Below is a small trained network, with its code and all its weights. Each question gives an input and a class and asks what happens when units are switched off, that is, made to give their printed mean instead of their output.

import numpy as np


def w(rows, s, z=0):
    codes = np.array(rows[::2]) - 128.0
    scale = np.full(codes.shape[1], s)
    scale[-1] = z or s
    return codes * scale


def norm(h):
    return h / np.sqrt((h * h).mean(-1, keepdims=True) + 1e-5)


def f(y):
    return np.maximum(y, 0)


def log_softmax(a):
    a = a - a.max(-1, keepdims=True)
    return a - np.log(np.exp(a).sum(-1, keepdims=True))


def net(x, mask):
    res = np.array(x, float).reshape(1, 5) / 4 @ E
    u = 0
    for l in range(2):
        y = f(norm(res) @ A[l][:, :-1].T + A[l][:, -1])
        res = res + np.where(mask[u : u + 11], y, B[l][:, -1]) @ B[l][:, :-1]
        u += 11
    return log_softmax(norm(res)[-1] @ U[:, :-1].T + U[:, -1])


A, B = {}, {}
E = w([
[202,130,56,97,91,149,197,159],'x0',
[129,125,125,127,132,124,128,130],'x1',
[172,79,136,32,99,72,72,102],'x2',
[123,146,171,144,100,80,199,87],'x3',
[125,2,120,150,169,124,189,104],'x4',
],0.0038)
A[0] = w([
[102,25,112,153,82,162,171,110,179],'0.n0',
[87,112,168,105,132,71,74,113,132],'0.n1',
[182,180,132,71,70,158,166,213,128],'0.n2',
[65,121,115,162,101,163,181,217,173],'0.n3',
[195,99,105,75,183,231,41,80,146],'0.n4',
[253,84,189,72,97,61,98,121,3],'0.n5',
[202,117,44,75,73,94,218,144,29],'0.n6',
[75,105,130,87,122,105,86,125,46],'0.n7',
[131,147,133,80,72,64,235,61,110],'0.n8',
[47,183,212,111,184,109,135,85,249],'0.n9',
[135,146,143,177,81,15,126,36,81],'0.n10',
],0.0046,0.0017)
B[0] = w([
[245,162,118,135,208,50,7,137,216],'0.n0',
[137,215,76,84,175,169,143,36,204],'0.n1',
[149,160,146,127,203,152,97,59,222],'0.n2',
[50,76,17,60,72,168,105,139,212],'0.n3',
[84,70,166,9,97,168,189,217,221],'0.n4',
[87,118,42,197,2,103,119,87,219],'0.n5',
[166,141,95,81,215,237,139,76,229],'0.n6',
[109,123,83,164,142,206,140,115,163],'0.n7',
[96,99,109,42,126,212,81,243,223],'0.n8',
[200,103,40,92,180,213,92,129,254],'0.n9',
[98,58,212,83,131,193,120,232,201],'0.n10',
],0.0039,0.0037)
A[1] = w([
[88,156,82,255,131,134,168,203,176],'1.n0',
[176,170,108,111,97,115,168,152,115],'1.n1',
[141,39,78,116,161,108,162,159,226],'1.n2',
[43,128,179,130,155,123,68,91,176],'1.n3',
[26,134,217,107,165,106,132,115,149],'1.n4',
[140,197,130,126,108,123,81,140,149],'1.n5',
[193,142,102,81,145,118,103,138,250],'1.n6',
[155,94,122,94,40,64,91,122,124],'1.n7',
[104,186,136,82,95,168,157,164,154],'1.n8',
[94,103,164,63,136,152,117,214,162],'1.n9',
[108,130,48,102,158,185,43,78,206],'1.n10',
],0.0072,0.0019)
B[1] = w([
[108,111,125,47,47,40,152,59,156],'1.n0',
[131,88,64,136,184,149,104,186,141],'1.n1',
[78,165,190,129,122,115,43,158,183],'1.n2',
[173,121,17,30,150,145,197,187,153],'1.n3',
[152,185,91,149,137,165,132,191,136],'1.n4',
[90,3,157,145,195,54,52,149,152],'1.n5',
[98,132,137,170,176,78,155,106,188],'1.n6',
[44,179,78,171,119,132,182,95,149],'1.n7',
[110,87,179,117,135,119,90,148,171],'1.n8',
[106,158,141,160,31,152,186,210,179],'1.n9',
[182,129,163,184,113,131,181,61,246],'1.n10',
],0.0059,0.013)
U = w([
[180,139,68,85,186,176,148,119,129],'0',
[73,124,81,108,68,95,143,73,125],'1',
[87,117,146,94,99,157,136,216,121],'2',
[125,124,176,153,128,130,145,113,181],'3',
[112,98,158,136,175,74,63,138,121],'4',
[167,212,178,154,103,112,130,111,73],'5',
[184,252,101,99,91,74,76,155,3],'6',
],0.016,0.017)

Each question gives the input, the list of numbers given to net, and the class t.
The units are the neurons (one row each of A and B). Each row of codes is followed by its name. A weight is (code - 128) times the scale printed after its matrix; where a second scale follows, it is the last column's (A, B and U).
mask holds one flag per neuron, layer by layer. A switched-off neuron (its flag False) gives its mean, the last column of its row in B, instead of its output. The means were averaged over made-up inputs and are rounded, as every weight is.
A unit's drop is (log p(t) with every unit on - log p(t) with that unit switched off) / (log p(t) with every unit on - log p(t) with every unit switched off).
The circuit of an input: a set's keep is (log p(t) with only the set's units on - log p(t) with every unit switched off) / (log p(t) with every unit on - log p(t) with every unit switched off). Starting from the 12 units with the biggest drops (on a tie, the unit counted first), units are removed one at a time, each time the one whose removal leaves the highest keep (on an exact tie, the one counted first), for as long as the keep stays at least 0.8.
units of the circuit, in order: the units of the circuit, biggest drop first
unit that matters most: the unit with the biggest drop
k most important neurons: the k neurons with the biggest drops, biggest first
top k neurons in layer l: the k neurons of layer l with the biggest drops, biggest first
input [5,8,1,-7,-4], class 3: units of the circuit, in order	(0.n8 1.n3 1.n10)
input [3,6,2,6,4], class 2: units of the circuit, in order	(0.n8)
input [-4,-6,-6,5,4], class 1: top 2 neurons in layer 0	(0.n4 0.n6)
input [2,-4,3,2,8], class 4: units of the circuit, in order	(1.n2 0.n0)
input [6,-6,0,-8,0], class 2: 2 most important neurons	(0.n4 1.n9)
input [-6,-2,2,8,-6], class 2: units of the circuit, in order	(0.n10 1.n3)
input [4,-6,-6,-2,7], class 4: 3 most important neurons	(0.n0 1.n2 1.n9)
input [0,-3,7,-7,6], class 1: top 3 neurons in layer 0	(0.n5 0.n10 0.n8)
input [0,2,5,-4,3], class 1: top 2 neurons in layer 1	(1.n7 1.n8)
input [2,0,-2,-4,8], class 4: units of the circuit, in order	(0.n0 1.n2)
input [4,-6,6,-7,-8], class 4: units of the circuit, in order	(1.n5 1.n6)
input [4,-7,1,8,-8], class 2: top 2 neurons in layer 1	(1.n10 1.n9)
input [-2,7,3,6,-8], class 4: 3 most important neurons	(1.n5 0.n4 0.n9)
input [-8,-2,6,7,-8], class 0: top 3 neurons in layer 0	(0.n1 0.n4 0.n9)
input [2,-4,7,-5,0], class 1: units of the circuit, in order	(0.n5)
input [6,-2,7,-6,-5], class 1: top 2 neurons in layer 0	(0.n5 0.n9)
input [-4,-3,3,-7,4], class 2: 2 most important neurons	(0.n4 1.n9)
input [7,3,-5,8,-8], class 2: top 2 neurons in layer 1	(1.n10 1.n8)
input [-4,4,-2,8,-7], class 2: 2 most important neurons	(0.n10 0.n0)
input [-2,2,-1,5,5], class 2: unit that matters most	0.n10
input [-4,-6,-5,6,1], class 2: 2 most important neurons	(0.n10 0.n5)
input [-6,2,3,-7,6], class 2: units of the circuit, in order	(0.n4 1.n9)
input [-8,7,3,8,0], class 0: top 3 neurons in layer 0	(0.n1 0.n4 0.n9)
input [4,7,5,-2,-4], class 3: top 3 neurons in layer 0	(0.n2 0.n6 0.n3)
input [-3,-3,-2,2,-4], class 4: 4 most important neurons	(1.n5 0.n4 0.n8 0.n6)
input [-7,3,-1,-4,-4], class 0: top 2 neurons in layer 1	(1.n3 1.n2)
input [5,-5,0,4,-4], class 0: top 3 neurons in layer 0	(0.n6 0.n2 0.n4)
